Each row is followed by its class.
[-286 -116    7  291  315 -341   21  -79   91  -95  292  117  262 -264
  305    7   39 -359 -121  -34    4 -185  600  330  232   54  360 -323
 -340  -62  171  132  -32  159 -265  -11   79 -400    2] => Z984
[ 374 -221  -87  330   59 -146   12  -27 -174  154  236   62  653  101
 -309 -197   56  120  -29  111  361  121  397 -257  353   42   63  293
 -100 -133 -202   51   -2 -150  270 -274  466 -229 -286] => Z721
[ 261 -123   22  245  -19  -47  -30 -139   90  198  235 -177  257  -83
  128 -168 -255 -144  -63   33  152  -23    5   87  175   68  119 -563
  -59  205  283  114   51  -37 -159  -73  -91 -130   39] => Z721
[ -85 -217   35  238   -8 -334  358   63  222  117  154   36  203 -202
  142 -125 -167 -276   69   55  153  -58  352    3  130  -17  280 -137
 -206   73 -108  115  197   55 -106  118 -135    0 -115] => Z992
[ 316 -587 -126  195  149 -113  421  308  -17  -85  136 -198 -251 -124
 -425  245 -169  153 -165 -232  -23  -56  -49   65 -216  186  407  205
 -141 -132 -182  380  274  -41 -362 -206  681 -420 -330] => Z770
[-105 -127 -158 -360  236 -311  189  103  -77  -51 -421  232 -147   77
 -189  323  127   70   -7 -187 -204   66 -223   72 -153  205  374  -53
  163  159 -358  234  144  144   57 -109    3 -146  109] => Z408
[ 119 -296 -360  -75  -20   96  114   29  178   12  188 -116  409  165
  -99  179   62 -177 -172  300  -88   35   34  363  215  -91 -117 -182
 -117 -141   36  -10   18   -3 -126  -59 -276 -318  -80] => Z783
[ -15  -35 -222  -50 -226   -9   52    7   47  291   81   31  353   78
   32 -327  316   -4  104    9  166  435 -310   60  205 -303 -440  126
  114 -324 -349  -26   16 -123  -40 -202 -261   22  117] => Z770
[ -43 -157  -39  100   40 -127  203   15  127   32  169  140  351  173
  -15  105  -58 -337  -27   -2   94   63  225  240  221  126  113  -24
 -196 -102 -118  134   53   64  154   93  123  -72 -101] => Z513
[ 512 -502  315  169   68  197  314  -40  137  281 -159   18 -342 -561
 -285 -110 -204   74  138  -34  150 -341  219 -102  -36  168  442 -403
 -139  258   76  -18  279  197 -416 -310 -213 -114  204] => Z626
[-746  399  427 -157   57 -104 -149  -95 -401 -125 -304   43 -730  -79
  565   81 -135  -30   81 -109  409   51  -37   29 -275   74   15 -301
 -206   74  281 -211 -416   33 -486 -136 -324   32  211] => Z992
[ 333  -51 -274  -42  206  186  375  -81   43  379  268  188  184 -137
 -324 -174 -307  410  261  -55  531   82  -53 -247   43  -36   45 -291
  268  -37 -312   12  174  374 -132 -410   21  -91 -300] => Z770
[-203 -146 -378   -8  347 -230  402  -16  -43  -47  160  -41  189  125
 -175  302  -89  154 -416 -168  143   76  559  102   24  111  363  522
  236  -16 -273  230   33  -16  -97 -162  299 -375  -88] => Z513
[-443 -159  282 -121  103 -672   47  197  205   27 -236  296 -132  317
  163  248 -125 -366 -396 -200  191  180 -489  408 -309  401  332 -468
  -65  304  157  257  -57 -369 -267   84  -79 -436    1] => Z721
[ 352 -236 -204   59  -78  -71  406   47 -170  108   97 -109  378  287
 -348  157 -185  -68 -158  386  -25  176  568   89  114  -62  180  208
  -15  188   31  116  558  -98  425  -82 -280   42 -121] => Z984
[ -36  201  101  -97  -58 -128 -331 -252 -109  -41 -371  -16 -282  134
  257 -176 -249  222  382 -260  326   31 -241 -194 -261    4 -302 -185
  146  -76   37 -182 -270 -325 -400   20 -353   12 -161] => Z435
[ 237 -175  -30   55   15  -66  142  -53   78   47  186   84  151  -64
  -79   72 -128   10  140  293 -204  -25  503   86  134   11  148   -7
 -123   38  -19  191  301  293  268  -23 -187   94  -75] => Z712
[  73 -407 -171  165  -54  118   33  -67 -158   92  353 -111   71  -80
 -129   20 -475   -5  -70  194   10  -47  531  151  173 -105  -16 -152
  -85   68  145  116  339   62 -159   56 -141  -99 -161] => Z992
[-152  146  227   99   43   19 -253  -47 -189 -124   94   25   11  -80
  136   18 -123 -125   59   86 -255  -95  314  112   44  -69   22 -182
 -184  -34  273  180  -34  126  157  151  149  -73  -19] => Z236
[ 122   54 -390 -399  353  109  -25   77   -5  100    9  -91   28  284
  -91  557 -179  174  -73  -30   48  292  603  -38  -95  -42  -99   21
 -113 -120 -166 -177  233 -121  -58   52 -346 -248 -643] => Z408
[-415  211  -81   96   43 -499  122 -254  232  132  -73  347 -119  111
  453  -16   42  -19    9 -273  241   20  472  -59  -84   10   33  350
  -68   58 -314  108 -321  163 -118  164  141  -49  -89] => Z984
[-229  -94   96  208  182 -157  237 -101  -19 -157   83   50    2 -132
   73   96 -176 -223  132  123 -250 -148  691  119   65  -10  232 -147
 -262   35   97   88  325  240  -61   76  -80  -70 -117] => Z783
[-705 -322  -39   91  230 -327  639    7 -153 -162  168  117  122  -27
  -38  380 -390  233   81   92  224   29  535   62  109 -190  344 -375
 -403  -95   88  493   97  220 -448 -346  -51 -555  166] => Z783
[-118  425  105  187   24 -484   25 -153 -258  197   60   45  408  -65
    3 -184  509   72 -311 -144  352  247 -253  -70  -69  230  177   -1
  225  -20   78  279   27 -239   26   -3   85  -52  174] => Z236
[ 262 -171 -201  121   56  -19  168    2 -255  -24  203 -137  504   97
 -246  166 -211   80 -100  387 -211   97  698   86  114  -35  142   26
 -144  -28  223  167  399   19  135   -6 -214 -196 -224] => Z236
[-226   38  361  236 -103  -49  295   71   61   52  216 -122  186 -541
  197 -193  -50 -199   41  336 -179 -143  479  -51    8   97  258 -329
 -210   10  145   88  271  176  -51   44 -143   58  116] => Z236
[ 323  106   59    7  -49   61  292  284  326 -124 -467   43 -270 -481
   12 -335  195  139  157   80 -273 -290 -450 -281 -240   25   -7  183
   49  -19   -7 -330  128  -38  144   80 -173   97  -11] => Z992
[-302  -95   -5 -360  407 -515  161  -88  138   97 -364  441 -899 -201
  340  120 -229  279  250 -583 -224  158 -221  -14 -328  181  346 -288
  -35  151 -154  331 -367  -97  -42  183  149 -356  121] => Z984
[-197 -216  672 -275   -3 -138  -97   33  200  168 -603  506 -460 -311
   58 -122 -152  424  336   25 -522  -36  -19 -328 -275   45   72  120
   92  -51  -52   57    0   37  151   36 -125  356  206] => Z626
[ 485 -213  -28  -82   31  177   47    2  242   38   90 -218  274  -23
   70   68 -256 -253  211  274 -200 -124  449  158  188    5  118 -493
 -256   96  171 -159  182  125  101  -10 -475  -73 -223] => Z770
[  -4 -237  301 -153 -229  724 -165 -237 -428  -56 -124   48 -355  -65
  107   -3  -19  -40  417  195 -474  -13  623 -193 -147 -102 -216  108
 -273   13  -41 -283  139  142  158   86  179  580  168] => Z770
[-190  -83 -102  232 -130  195  166 -174    4  171   42  -48  -84 -396
  159 -194  118 -315 -137 -315  172 -167  -27 -129    2  157   22  144
  128  -96 -359   32 -100   63 -191   94  497  317  224] => Z408
[ 162  165   21  180   22  327 -126 -317 -622   63  260 -250 -132  252
 -145   22   53   50  140  -47  167  308  191   97  -88    3 -225    8
  -22 -175  131   88  157 -318   76 -167  312  -31   93] => Z408
[-117 -122  -56  -54   31 -280  414  105  297  -52 -135  -93 -117  -82
  158  163  -33 -264   44  182    4  -81  348   75  -65   10  190  -64
 -190   79 -170 -212  264  137 -365   60 -549   69 -232] => Z513
[  93   -7   42  102    5   90  551  193  225  262  -71 -287  237 -273
   11   35 -170 -574 -195 -310  212   20 -250  139  107  123  318 -426
 -131 -102  -86  221  164   -5 -218  -19 -151 -225 -251] => Z783
[  -7 -143  257  297  102   -1  489   42  -68  205  287  234   10 -177
 -130  -53   26 -270  -74 -191  682 -175   89   66  227  293  491   83
 -337  -57 -203  148  -68   26  -72   62  445 -315  -63] => Z626
[ -58   87  475   43   91  231 -286   26 -515  -29  142   93  355 -140
 -117 -308  242  -70   59 -113 -116  125 -208  228  198  217  136 -390
   28  -31  196   35   52 -131  247   35  265 -382  444] => Z712
[ 217  439  -43   37 -311  216 -425   74  -79   84 -135 -318 -214 -283
   62 -289  -67  318   13  -57  -91  112 -430 -351 -396  -97 -172  132
  283 -216  242 -217 -370 -298 -601  -79    2  374 -247] => Z236
[  62 -280 -101   20  -69  181  353  104   -8  175   72  -58  342  -44
 -232   76   11 -333 -274  170  187   67  303  117   68   57   57  203
   13 -135 -239  -63  254   -1  -51  -26 -142  -32 -180] => Z770
[  42 -326 -304    8 -296   14  117  -18  457  246 -139   77   68  -87
  119 -168 -543  196  303   70   71  -47  323 -279  342 -314 -435  199
   -4 -256 -519  -46  -69  198  -68   85   -1  235 -246] => Z783
[  88 -271 -121   59  156 -414  502  193  453  141    5  267  171 -284
 -103  -82 -362  329 -169   56  361  164  375   89  328   18  293   65
 -179  -73   55  -23  124  -11 -323 -160 -570 -590 -347] => Z984
[ 439 -404  116 -186   66 -236  140   11  541  245  255  103  687  -55
  245 -170 -201  212  160  320 -451  127  458  180  660  -97  196 -383
 -412  111  274  248  -37   79  699   39 -621 -579  -83] => Z408
[ -18 -310 -281   77  -19 -112  390   80  140  201   62 -140  471  -20
   -5  134 -163 -269  -71   92   28   50  385   92  256  -82  112 -232
 -259 -151  -90   27  124  -46 -168   14 -208 -185 -113] => Z408
[-191  238 -409 -335 -183 -276 -324  -16 -324  222 -126  272  197  206
  176 -300  243  207   48  -40   92  434 -430  102  -63 -196 -445  186
  364 -230 -295 -131 -452 -294  111  295 -178  -78  128] => Z408
[ 442 -314 -244 -128  268 -520  196   35  -58   79  161   65  -41  271
  -12  -64 -372  205   10 -237  184  422 -180  453  112  288  259 -473
  -83  310  333   92   77 -245  158 -102 -603 -698  -83] => Z984
[-347  120  146  223   56 -182  192  -47   -7   12  233  104   55 -164
  154 -137 -293   68 -116  207   42   40  290   65  154   14   17 -226
 -127   85  310  195  224  124   39  -77 -192 -252  -13] => Z783
[  56  -30   59  151  -19 -135  -66   -8  -42  -48  241 -197    9  -99
  123   12   19 -222  -40  182  -49  -27  186  247   26   64   53 -257
 -206  -91  255   -5  178  -46 -115  -93 -148   75 -102] => Z626
[-130  -85  210   98   -8  -91  402   44   17   81   87  -48  358 -334
   53 -106   15   -3  100  289  -60  -90  396  -69  103   19  188 -307
 -218  -38   66  -58  278  198  -42   -3 -339 -123   19] => Z408
[ 433 -224 -275  -23 -302   26  230  184  249  224  -70  -99  158  -74
 -177 -110 -337 -122  -75   40 -100  154   77  -84    4   -8   -1  195
   92   41 -151 -121  192 -204   65  230 -301  216 -427] => Z721
[  77  -20   65  195  -13 -100  422   16   15  234  170   63  157 -151
   29  -92 -258 -125  175   88   54   35  642  -14  230   17  221 -119
 -314   25   65  -49  273  -14  192  106 -229  -17  -52] => Z721
[ -37 -395 -240  273  109 -155  276 -111  547  202  491  357  -24 -359
   84  -41 -382  -96 -136   28  367 -122  593  204  135 -123   67  -24
  -49  -18 -104  316   98  381 -148  -43   78   15  -36] => Z770
[  94 -275   50  113   72 -322  635  169  313  187 -339  560 -322 -345
  -47 -413 -409  362  317 -119  246  -80 -177 -403  -85 -180  399  201
  -39  243 -127  -73  -48  233 -331  -36 -414  -85 -149] => Z984
[ 626  159  102  -71   -6   59  161  307  231  528   48  325  167 -258
 -155 -327 -186  291  -10   13   31   18 -409  -51    0  -21  245 -205
   51  131  251   94   93   89  284   -4 -260 -115 -189] => Z435
[  45 -151    2  162   15 -233  411   26   30  192  269  108  173  -69
   -4 -108 -338  -90  -46  136  307   92  188  259  239   58  145 -313
 -227   31  194  137  187  114   47  -78 -390 -297 -131] => Z626
[-534 -150  228   90  231  194  223  -55 -292 -166  183  -44 -454 -308
  211  123 -425  206   69   96 -190  -25  208  -46  111 -174   58 -274
 -432  -84  338  366  -43  364 -166 -350  125 -321   30] => Z435
[-142  -21  -33  -27   66  388 -257   23 -114 -205  182  -68 -375 -297
   34  109   -5   56 -227  -50 -434 -329   43   33 -444   -9   16  231
  250  -25   53  122  -21  153  -80  134  580  174   12] => Z408
[-197   17   97  415  -21  -23  156  -17  137   54  328   29  -46 -301
  202 -132 -203 -417  -75  138  220 -196  616   52  133   41  189  -58
 -279   85  101 -109  161  118 -267   76   65  183  -80] => Z435
[ 218 -252 -112  100 -193  136  -28    0   20  -26  217 -327  338   70
  -57   69   40 -282  -59  321 -264  -34  338  154  187   -5 -111  -74
 -217  -67   34  -79  157  -74   57   24  -68  -56 -184] => Z721
[-207  216  107  129  125 -240  -83  -17  -52   47  153  126  185  -82
  153  -85  110 -113  -95   32   53  -10   -4  131  184   53   15 -272
 -156  -99  159  117  -67   99   94   40  152 -240  -67] => Z236
[  89  -37  -58  -20  -55   83  348   94   45  261  306 -134  230 -118
   13   60 -161 -223  -53  140  -20   15  403  162  188   30   99 -160
 -193  -50  -59   60  308   63  181  101 -319 -164 -268] => Z721
[ -65 -207  -44   67 -121 -273  162  -89  164  146  -50   96  242  114
  193  -32 -238 -239  134   83   -3  150  477   61  226   46  -45 -230
 -261   52 -113   70  112  -39  130  119 -143  -13  -14] => Z236
[-220   43 -110 -205  295   27  534 -188   62  206  -14  323  -94 -100
  215  187 -472   94  213 -194  277   46  720  -67 -143  173  278 -142
  -15  104 -303  112   25  367   60   14 -179 -113  -70] => Z408
[ 137 -109  -18  -82  385 -430   78 -200  245 -286 -315  263   38  -94
  185 -166  322  143  264  -11 -321  -42  171 -131  223  143  285  112
 -109  161 -185  -62 -149   74  363  -50  116 -295  -90] => Z992
[ -19   16   42  189  -81 -252 -176 -278   72   93   -1  192  172  160
  259 -180  -20 -150  336   -1   98  126  546   41  118   92 -210 -159
 -197  -23  -79 -219 -101   72   59   62    9  153   58] => Z984
[ 762 -362  240  292  -39 -105  -39  -25  374  341  -39  -17 -207 -135
 -130 -517   14  -24 -287 -178  196  -91 -415   19  245  297   95  191
  103  236  103 -183  -96 -281  175 -239  298 -187 -197] => Z721
[ 327 -153 -266  143 -125  -89  238   28   52  289  223 -322  242  -13
  -47  -47 -261  -75 -114   56 -126   85  438  -49  265  -27  114   54
  -80   92  -39  107  255 -154  147  125  -96  -39 -259] => Z783
[  -5  302 -184  310  146 -424  822   94  264  213 -160    8    1 -104
 -168  126   18 -230  -73 -235  372   20   91 -140  -83  375  541  102
   29  166 -336  188  408  212 -210 -274 -215  -15  -38] => Z984
[-137 -111  -85  130   39   -9   65   56 -288  -86  222  -36    2 -129
  -76   88 -256  126  -93  150 -160    3  508  -20   68 -154  -23   13
 -198    3  193  137  274   87   52  103  -53 -187 -134] => Z712
[ -76   18   51 -263  155   60   86   67  309  153 -173   25  252    8
  115   19   -8 -106  136 -288   -7  -16 -231 -138 -140  104  146 -256
  170 -103 -254 -203 -110 -181 -177  169  -15   27 -172] => Z408
[-269  -68  418  100  220 -282 -198   91 -105   89 -387  438 -639 -123
   35 -139 -273   61  391 -489  -46  -33  255 -236 -350   30  307  298
   48   -9 -176 -168 -243 -172 -251  238  542  276   91] => Z992
[ 106 -263 -319  -81  -19 -252  366   27  786   65 -494  225   34 -205
  358 -181 -163  -65  640 -105 -217  -72  442 -308  -40 -299  -25   43
 -224 -144 -430 -467 -218   98 -440  219 -525  259 -187] => Z236
[-114  -55   16  131  431   60  533  -74  -63  -21  153  197 -190  -51
 -361  428   15 -340 -165  -69  483 -271  493  143   41  382  652  196
  -51   78 -328   84  256  345 -124 -187  329  -46 -104] => Z626
[ -58 -157 -142  123  -52  -70   55  -46 -147 -141  273 -398  400  -18
  123  118  -23 -287   72  261 -278   56  731   96  202  -63   48 -222
 -362 -115   68  -50  200  -35 -126  136 -150  -50 -215] => Z236
[  16  -29 -123  -15 -223   34  306  -36   61   65  -42 -166  319   41
   81    0  -40  -38  159  312  -31   98  451  -87  277 -258 -192  -55
 -329  -61  -58 -176   73  152   25    9 -473  -24 -155] => Z626
[  92    3  122 -155   24  103  127  -29  140  135 -320   96 -193 -156
   93  -63 -344   99  268   16  -98 -110   43 -200 -153    2  136 -329
   41  135   76 -179   22  -29 -162  131 -261  149    6] => Z236
[ 252 -317 -164   46  -66 -181  381  152  423   73  -53  158  248   95
  -42   26 -235 -185   55  254  -82    8  202   89   74   71  100   31
 -170   27 -130  -15  184   37  110   93 -252  -51 -247] => Z712
[-280 -174  326   41   17 -531   76  -14  149  -87  -89  164 -190  -26
  352   23  -94 -178   98  131 -194  -64  335  192   40   63  238 -300
 -359  235  162  125  102   72   84   83 -143  -75   90] => Z408
[-351 -110  371  104  376 -152  199   87 -292 -265  282  137 -345 -400
  -25  244  -78  172   72  160   -3 -323  601 -190 -241   46  509   35
 -289  -44    4  283  304  312 -136 -108  403  -43 -331] => Z513
[-180   12  187  200   63  -61   96 -125 -123  191  179  135   54  -92
   96  128 -184 -283 -152  136  113   19  584  125   -9   74  259 -193
 -218   41  182  228  145   13  -86  140  159   14    1] => Z770
[ 190  196  -99   87  278 -209  152    9  165  147  185  129  196  -59
  -25   33  -75 -168  -31   41  167  -25  310  147  140  195  354 -116
  -18   74  106  -36  165  103   44   42 -387 -108 -163] => Z770
[ -75  403 -225  123   28  257  -59  -98  437  -87  -23    5   67 -111
  171   21  149 -318 -145 -107  165 -170 -201  180  -17  -25  -95 -179
  131  -13  151 -153 -116   95 -314  -78 -158  149  270] => Z408
[ 336   82 -246 -114   30  166  247  190    6  223   20  -85 -292  107
 -402  108 -193  123 -272 -214  -72  172 -319  -52 -500  182  221  404
  473   61  -32  -67  102 -485   -8  132  250  164 -256] => Z721
